Below is a small trained network, with its code and all its weights. Each question gives an input and a class and asks what happens when units are switched off, that is, made to give their printed mean instead of their output.

import numpy as np


def w(rows, s, z=0):
    codes = np.array(rows[::2]) - 128.0
    scale = np.full(codes.shape[1], s)
    scale[-1] = z or s
    return codes * scale


def norm(h):
    return h / np.sqrt((h * h).mean(-1, keepdims=True) + 1e-5)


def f(y):
    return np.maximum(y, 0)


def log_softmax(a):
    a = a - a.max(-1, keepdims=True)
    return a - np.log(np.exp(a).sum(-1, keepdims=True))


def net(x, mask):
    res = np.array(x, float).reshape(1, 5) / 4 @ E
    u = 0
    for l in range(2):
        y = f(norm(res) @ A[l][:, :-1].T + A[l][:, -1])
        res = res + np.where(mask[u : u + 3], y, B[l][:, -1]) @ B[l][:, :-1]
        u += 3
    return log_softmax(norm(res)[-1] @ U[:, :-1].T + U[:, -1])


A, B = {}, {}
E = w([
[77,150,171,2,164,61,169,51,228,124],'x0',
[246,206,156,136,191,17,86,169,77,207],'x1',
[81,152,98,169,51,117,203,54,93,225],'x2',
[107,193,66,113,135,94,128,161,143,105],'x3',
[117,33,39,114,168,105,171,155,126,175],'x4',
],0.007)
A[0] = w([
[118,189,39,133,137,145,148,135,117,23,56],'L0N0',
[178,98,36,181,87,180,73,181,119,159,194],'L0N1',
[254,116,87,57,177,182,105,163,164,18,4],'L0N2',
],0.0076,0.002)
B[0] = w([
[83,116,173,115,100,123,190,208,147,120,181],'L0N0',
[120,184,173,2,159,115,156,76,211,132,253],'L0N1',
[187,151,43,135,85,191,205,113,138,178,220],'L0N2',
],0.012,0.0061)
A[1] = w([
[151,77,231,121,173,166,108,86,142,134,20],'L1N0',
[253,181,105,188,246,21,30,226,6,170,118],'L1N1',
[114,217,210,219,94,165,2,228,131,59,254],'L1N2',
],0.0078,0.0034)
B[1] = w([
[214,4,191,102,139,103,130,157,91,111,164],'L1N0',
[58,95,223,169,177,233,195,168,115,158,253],'L1N1',
[148,26,157,19,188,150,86,109,222,218,199],'L1N2',
],0.011,0.0054)
U = w([
[116,86,125,87,165,144,97,99,187,176,220],'0',
[10,80,173,184,148,231,146,162,110,85,185],'1',
[179,191,82,147,66,168,173,61,106,196,200],'2',
[145,95,164,79,98,123,147,137,127,150,164],'3',
[127,153,141,34,172,84,67,96,178,145,113],'4',
[173,178,64,134,113,121,90,71,93,113,24],'5',
[184,135,80,204,42,26,2,182,94,97,2],'6',
],0.0098,0.005)

Each question gives the input, the list of numbers given to net, and the class t.
The units are the neurons (one row each of A and B). Each row of codes is followed by its name. A weight is (code - 128) times the scale printed after its matrix; where a second scale follows, it is the last column's (A, B and U).
mask holds one flag per neuron, layer by layer. A switched-off neuron (its flag False) gives its mean, the last column of its row in B, instead of its output. The means were averaged over made-up inputs and are rounded, as every weight is.
A unit's drop is (log p(t) with every unit on - log p(t) with that unit switched off) / (log p(t) with every unit on - log p(t) with every unit switched off).
The circuit of an input: a set's keep is (log p(t) with only the set's units on - log p(t) with every unit switched off) / (log p(t) with every unit on - log p(t) with every unit switched off). Starting from all 6 units, units are removed one at a time, each time the one whose removal leaves the highest keep (on an exact tie, the one counted first), for as long as the keep stays at least 0.8.
circuit, biggest first: the units of the circuit, biggest drop first
most important unit: the unit with the biggest drop
k most important neurons: the k neurons with the biggest drops, biggest first
k most important neurons of layer l: the k neurons of layer l with the biggest drops, biggest first
drop when u is switched off: that unit's drop, to one decimal
input [-3,2,7,4,-8], class 0: circuit, biggest first => [L1N2, L0N2]
input [-8,-2,-5,-7,2], class 4: most important unit => L0N1
input [1,-5,0,7,-8], class 0: circuit, biggest first => [L1N2, L0N1]
input [-2,6,3,6,5], class 1: 2 most important neurons of layer 1 => [L1N1, L1N2]
input [-4,1,-4,-1,0], class 2: 2 most important neurons => [L0N2, L1N2]
input [-7,-4,-2,7,-2], class 3: 2 most important neurons => [L0N0, L1N1]
input [1,5,3,-3,-2], class 1: circuit, biggest first => [L1N1, L0N1]
input [-7,0,6,4,-2], class 4: 2 most important neurons => [L0N2, L0N1]
input [-4,-4,3,6,3], class 3: 3 most important neurons => [L0N1, L0N0, L1N1]
input [-6,-7,3,5,8], class 0: 2 most important neurons => [L0N1, L1N1]
input [-5,-5,2,3,-6], class 0: 2 most important neurons => [L1N2, L0N2]
input [-7,7,1,-7,2], class 1: 3 most important neurons => [L1N1, L0N2, L1N2]
input [-5,8,7,2,-5], class 1: 2 most important neurons => [L1N1, L0N2]
input [-8,5,-3,-6,2], class 4: circuit, biggest first => [L0N1]
input [6,7,0,2,-6], class 1: 3 most important neurons => [L1N1, L0N1, L0N0]
input [-3,6,-8,7,0], class 2: 2 most important neurons of layer 0 => [L0N2, L0N1]
input [6,8,-5,7,6], class 1: 2 most important neurons => [L1N1, L0N1]
input [-1,-5,1,-3,-8], class 0: 2 most important neurons => [L1N2, L0N1]
input [2,8,-7,-7,-6], class 1: 2 most important neurons => [L1N1, L0N1]
input [-4,-3,-5,-3,3], class 2: most important neuron of layer 1 => [L1N2]
input [-7,8,-8,6,1], class 1: drop when L1N1 is switched off => 1.6
input [-7,8,8,0,-3], class 1: drop when L1N1 is switched off => 1.1
input [-7,4,4,6,-8], class 0: drop when L1N2 is switched off => 0.5
input [-8,4,-3,-3,5], class 4: drop when L0N1 is switched off => 2.3
